Below is a small trained network, with its code and all its weights. Each question gives an input and a class and asks what happens when units are switched off, that is, made to give their printed mean instead of their output.

import numpy as np


def w(rows, s, z=0):
    codes = np.array(rows[::2]) - 128.0
    scale = np.full(codes.shape[1], s)
    scale[-1] = z or s
    return codes * scale


def f(y):
    return y / 2 * (1 + np.tanh(0.7978845608 * (y + 0.044715 * y**3)))


def log_softmax(a):
    a = a - a.max(-1, keepdims=True)
    return a - np.log(np.exp(a).sum(-1, keepdims=True))


def net(x, mask):
    res = np.array(x, float).reshape(1, 7) / 4 @ E
    y = f(res @ A[0][:, :-1].T + A[0][:, -1])
    res = res + np.where(mask, y, B[0][:, -1]) @ B[0][:, :-1]
    return log_softmax(res[-1] @ U[:, :-1].T + U[:, -1])


A, B = {}, {}
E = w([
[113,162,240,150,56,86,214,86,51],'x0',
[149,170,219,86,192,70,38,175,101],'x1',
[78,172,180,144,71,148,136,231,201],'x2',
[253,139,173,119,145,212,173,153,122],'x3',
[137,147,127,137,129,119,131,122,142],'x4',
[147,120,132,154,104,120,91,135,128],'x5',
[188,39,150,44,88,59,168,129,191],'x6',
],0.007)
A[0] = w([
[79,166,182,133,99,127,125,246,200,63],'N1',
[70,145,180,134,79,153,129,249,207,182],'N2',
[113,114,82,127,56,180,134,71,138,125],'N3',
[141,94,82,118,219,155,96,153,204,132],'N4',
[111,157,194,162,93,113,180,89,102,30],'N5',
[185,199,204,78,164,163,94,138,115,207],'N6',
[92,87,118,156,83,180,194,82,172,107],'N7',
[116,134,198,90,181,115,68,130,116,60],'N8',
[244,164,157,158,182,244,176,171,118,125],'N9',
[92,139,197,92,211,95,98,152,123,138],'N10',
[176,100,96,114,198,65,125,31,49,162],'N11',
[88,105,93,147,113,147,202,122,148,153],'N12',
[117,156,178,42,211,97,66,186,91,81],'N13',
[187,82,71,152,183,132,72,69,135,159],'N14',
[254,132,149,95,132,217,155,161,61,140],'N15',
[99,192,118,197,132,201,112,142,94,73],'N16',
[135,117,77,94,191,173,69,161,184,104],'N17',
[152,119,49,104,166,179,89,169,187,90],'N18',
[167,20,149,85,99,65,136,142,171,54],'N19',
[26,172,107,164,152,100,95,96,106,180],'N20',
[124,156,109,205,160,190,116,152,37,155],'N21',
[73,138,51,121,178,163,166,144,141,93],'N22',
[40,147,109,110,116,39,110,107,159,255],'N23',
[67,103,129,155,75,186,177,199,172,147],'N24',
[78,171,114,194,211,224,96,165,67,89],'N25',
[107,108,93,155,82,190,162,73,176,71],'N26',
[127,158,163,81,187,70,95,180,102,108],'N27',
[122,101,74,153,94,169,163,68,138,144],'N28',
[130,153,233,135,74,171,206,118,48,51],'N29',
[150,67,142,71,119,68,170,135,204,4],'N30',
[124,167,175,47,193,50,109,172,114,109],'N31',
[148,129,191,179,74,103,153,49,44,82],'N32',
[88,142,182,148,122,104,194,136,53,87],'N33',
[174,72,100,53,94,74,190,164,150,54],'N34',
[75,215,139,194,157,251,96,88,75,159],'N35',
[187,81,89,161,155,107,110,71,48,150],'N36',
[63,80,117,112,138,68,92,75,102,213],'N37',
[127,127,181,167,101,45,177,87,68,67],'N38',
],0.0067,0.00099)
B[0] = w([
[143,234,90,104,169,172,186,136,88,235],'N1',
[170,255,85,50,195,188,197,205,77,254],'N2',
[154,161,122,171,126,177,102,77,70,176],'N3',
[35,115,231,151,179,128,95,146,198,219],'N4',
[104,134,193,151,182,107,121,112,173,179],'N5',
[122,122,82,161,66,139,131,114,120,192],'N6',
[198,122,116,188,159,144,71,91,115,198],'N7',
[173,138,121,212,102,200,132,53,92,176],'N8',
[74,4,59,165,7,106,174,218,150,224],'N9',
[203,86,102,195,101,195,105,60,47,191],'N10',
[135,218,72,81,219,217,215,208,66,201],'N11',
[171,98,124,185,97,163,57,112,89,180],'N12',
[167,114,141,203,79,170,80,63,80,217],'N13',
[79,212,185,118,192,169,151,173,148,189],'N14',
[67,51,54,151,81,144,224,239,147,211],'N15',
[185,141,128,69,71,125,146,91,193,186],'N16',
[41,112,232,165,189,136,103,113,184,217],'N17',
[40,151,186,177,176,117,76,89,235,221],'N18',
[176,147,121,67,117,61,113,86,175,210],'N19',
[133,31,69,78,25,64,177,180,140,210],'N20',
[220,113,91,48,113,25,134,123,183,183],'N21',
[128,120,146,154,105,121,98,107,162,176],'N22',
[68,44,30,148,67,152,199,199,102,218],'N23',
[179,190,101,128,190,195,111,85,68,209],'N24',
[168,111,189,50,113,13,133,75,186,215],'N25',
[177,120,180,218,105,173,45,50,70,188],'N26',
[185,76,97,179,126,180,95,50,86,190],'N27',
[152,150,114,165,135,188,78,92,89,186],'N28',
[60,91,205,129,160,147,100,142,171,213],'N29',
[201,117,115,57,73,55,57,60,203,201],'N30',
[166,95,112,206,118,135,89,96,100,202],'N31',
[42,159,234,105,178,164,94,132,169,199],'N32',
[81,103,178,117,172,108,75,98,168,184],'N33',
[180,149,130,99,76,45,120,79,153,205],'N34',
[208,87,108,27,86,42,103,53,193,222],'N35',
[135,221,113,60,183,163,184,151,81,176],'N36',
[79,135,36,138,111,141,240,212,117,191],'N37',
[34,143,166,146,198,132,109,146,179,193],'N38',
],0.0048,0.0061)
U = w([
[187,120,138,25,100,30,105,72,159,106],'0',
[10,133,230,162,193,147,91,128,175,10],'1',
[182,123,113,254,111,192,83,57,53,85],'2',
[134,243,98,54,186,199,162,187,73,191],'3',
[68,46,69,148,60,117,166,214,119,254],'4',
],0.0092,0.00094)

Each question gives the input, the list of numbers given to net, and the class t.
The units are the neurons (one row each of A and B). Each row of codes is followed by its name. A weight is (code - 128) times the scale printed after its matrix; where a second scale follows, it is the last column's (A, B and U).
mask holds one flag per neuron, in row order. A switched-off neuron (its flag False) gives its mean, the last column of its row in B, instead of its output. The means were averaged over made-up inputs and are rounded, as every weight is.
A unit's drop is (log p(t) with every unit on - log p(t) with that unit switched off) / (log p(t) with every unit on - log p(t) with every unit switched off).
The circuit of an input: a set's keep is (log p(t) with only the set's units on - log p(t) with every unit switched off) / (log p(t) with every unit on - log p(t) with every unit switched off). Starting from the 12 units with the biggest drops (on a tie, the unit counted first), units are removed one at a time, each time the one whose removal leaves the highest keep (on an exact tie, the one counted first), for as long as the keep stays at least 0.8.
circuit, biggest first: the units of the circuit, biggest drop first
top k neurons: the k neurons with the biggest drops, biggest first
drop when u is switched off: that unit's drop, to one decimal
input [6,4,-3,-2,-6,7,-5], class 1: circuit, biggest first => (N32)
input [0,7,-6,-8,-3,0,6], class 4: circuit, biggest first => (N37 N23)
input [-3,6,-6,3,-1,-8,-8], class 0: top 2 neurons => (N25 N35)
input [-1,8,-4,0,-1,3,-8], class 0: top 3 neurons => (N25 N35 N21)
input [2,-3,-8,-7,-4,6,-4], class 3: circuit, biggest first => (N11 N36)
input [-3,7,-8,3,-1,2,0], class 3: top 2 neurons => (N11 N36)
input [8,-8,3,3,6,-6,-7], class 1: top 2 neurons => (N29 N32)
input [-7,-5,7,5,-3,-1,-3], class 1: top 2 neurons => (N18 N17)
input [8,6,-8,-5,1,2,-5], class 1: top 2 neurons => (N32 N38)
input [-1,-2,6,-6,1,-2,-1], class 3: circuit, biggest first => (N2 N1)
input [3,-7,5,3,6,-7,6], class 2: circuit, biggest first => (N26 N7)
input [-6,-7,6,3,-4,7,4], class 2: circuit, biggest first => (N26 N24)
input [-6,2,-3,2,4,4,-6], class 0: circuit, biggest first => (N35 N25)
input [0,-7,6,-4,-2,7,7], class 0: circuit, biggest first => (N30)
input [0,3,5,-8,-6,3,-7], class 4: top 2 neurons => (N23 N20)
input [-6,-5,-3,6,6,8,-2], class 1: circuit, biggest first => (N18 N14 N4)
input [-8,7,4,3,1,-8,1], class 1: top 3 neurons => (N4 N17 N18)
input [7,0,8,8,-1,6,5], class 3: top 2 neurons => (N2 N1)
input [3,0,-6,7,6,-2,4], class 4: top 2 neurons => (N9 N15)
input [7,0,7,8,4,-4,2], class 4: circuit, biggest first => (N9)
input [6,-2,-4,7,8,6,3], class 4: top 2 neurons => (N15 N9)
input [-5,-7,5,-6,-5,-3,-6], class 2: drop when N12 is switched off => 0.3
input [-8,-7,1,-1,-3,5,6], class 1: drop when N17 is switched off => 0.1
input [-3,-3,-6,4,-8,8,-3], class 3: drop when N36 is switched off => 0.2
